Here is a tiny trained network, its code and every weight. The questions are about switching its units off for an input and a class, where a switched-off unit gives its printed mean instead of its output.

import numpy as np


def w(rows, s, z=0):
    codes = np.array(rows[::2]) - 128.0
    scale = np.full(codes.shape[1], s)
    scale[-1] = z or s
    return codes * scale


def norm(h):
    return h / np.sqrt((h * h).mean(-1, keepdims=True) + 1e-5)


def f(y):
    return np.maximum(y, 0)


def log_softmax(a):
    a = a - a.max(-1, keepdims=True)
    return a - np.log(np.exp(a).sum(-1, keepdims=True))


def net(x, mask):
    res = np.array(x, float).reshape(1, 6) / 4 @ E
    u = 0
    for l in range(2):
        y = f(norm(res) @ A[l][:, :-1].T + A[l][:, -1])
        res = res + np.where(mask[u : u + 4], y, B[l][:, -1]) @ B[l][:, :-1]
        u += 4
    return log_softmax(norm(res)[-1] @ U[:, :-1].T + U[:, -1])


A, B = {}, {}
E = w([
[132,120,130,151,134,118],'x0',
[125,122,133,136,123,120],'x1',
[48,130,113,137,218,103],'x2',
[74,252,119,218,102,187],'x3',
[126,123,134,132,125,125],'x4',
[202,215,218,131,162,63],'x5',
],0.012)
A[0] = w([
[155,173,80,156,23,136,10],'L0N0',
[132,158,102,208,35,231,81],'L0N1',
[42,178,165,184,99,202,107],'L0N2',
[159,254,132,198,111,108,25],'L0N3',
],0.009,0.012)
B[0] = w([
[2,159,150,160,215,128,145],'L0N0',
[94,85,216,194,92,181,253],'L0N1',
[155,134,95,154,205,153,251],'L0N2',
[112,99,70,63,47,54,190],'L0N3',
],0.013,0.0052)
A[1] = w([
[119,247,159,166,102,81,15],'L1N0',
[186,174,204,116,154,72,108],'L1N1',
[197,114,136,148,44,150,253],'L1N2',
[109,177,139,91,149,50,44],'L1N3',
],0.016,0.0056)
B[1] = w([
[125,35,8,68,104,53,201],'L1N0',
[137,192,175,169,174,207,232],'L1N1',
[174,196,129,75,38,91,254],'L1N2',
[113,57,176,127,144,134,178],'L1N3',
],0.016,0.0099)
U = w([
[159,84,61,31,8,40,225],'0',
[38,15,32,73,233,13,251],'1',
[63,187,165,207,32,207,42],'2',
[35,195,33,234,223,192,5],'3',
[241,202,211,59,135,149,33],'4',
[123,45,252,144,244,130,156],'5',
],0.019,0.003)

Each question gives the input, the list of numbers given to net, and the class t.
The units are the neurons (one row each of A and B). Each row of codes is followed by its name. A weight is (code - 128) times the scale printed after its matrix; where a second scale follows, it is the last column's (A, B and U).
mask holds one flag per neuron, layer by layer. A switched-off neuron (its flag False) gives its mean, the last column of its row in B, instead of its output. The means were averaged over made-up inputs and are rounded, as every weight is.
A unit's drop is (log p(t) with every unit on - log p(t) with that unit switched off) / (log p(t) with every unit on - log p(t) with every unit switched off).
The circuit of an input: a set's keep is (log p(t) with only the set's units on - log p(t) with every unit switched off) / (log p(t) with every unit on - log p(t) with every unit switched off). Starting from all 8 units, units are removed one at a time, each time the one whose removal leaves the highest keep (on an exact tie, the one counted first), for as long as the keep stays at least 0.8.
units of the circuit, in order: the units of the circuit, biggest drop first
top k neurons: the k neurons with the biggest drops, biggest first
top k neurons in layer l: the k neurons of layer l with the biggest drops, biggest first
drop when u is switched off: that unit's drop, to one decimal
input [7,-6,-2,1,3,-7], class 2: top 2 neurons : L1N0, L0N1
input [-8,-5,7,7,-4,2], class 1: units of the circuit, in order : L1N0
input [-1,-3,2,-4,0,-1], class 1: top 2 neurons : L1N2, L1N1
input [-8,-6,4,-5,4,6], class 5: top 2 neurons in layer 1 : L1N2, L1N3
input [-7,2,-5,1,-1,-6], class 2: top 3 neurons in layer 0 : L0N1, L0N3, L0N0
input [-1,-1,1,-2,-1,2], class 5: top 2 neurons : L0N1, L1N2
input [-6,-4,1,-4,4,-5], class 1: top 3 neurons : L1N2, L0N1, L0N3
input [-6,-4,1,-8,-3,8], class 5: top 2 neurons : L1N2, L1N3
input [-6,2,2,1,-4,-4], class 3: top 2 neurons in layer 1 : L1N0, L1N2
input [-4,-6,1,2,5,-1], class 3: top 2 neurons : L0N2, L1N2
input [2,-2,-8,5,5,1], class 0: top 2 neurons : L1N1, L0N3
input [-4,0,6,0,5,8], class 5: top 2 neurons in layer 1 : L1N1, L1N3
input [-4,-6,7,8,-5,1], class 1: top 3 neurons : L1N0, L1N1, L0N3
input [-2,8,8,-8,-4,7], class 5: top neuron : L1N2
input [7,8,4,-3,5,7], class 5: top 3 neurons : L1N2, L1N3, L1N1
input [5,-4,-1,1,-4,-7], class 2: top 2 neurons : L1N0, L0N3
input [-4,-2,5,4,4,7], class 1: drop when L1N0 is switched off : 0.9
input [-7,-6,8,-8,2,3], class 5: drop when L1N0 is switched off : 0.3
input [0,-1,3,-1,-4,7], class 5: drop when L1N3 is switched off : 0.2
input [-6,4,-8,7,0,7], class 0: top neuron : L1N0
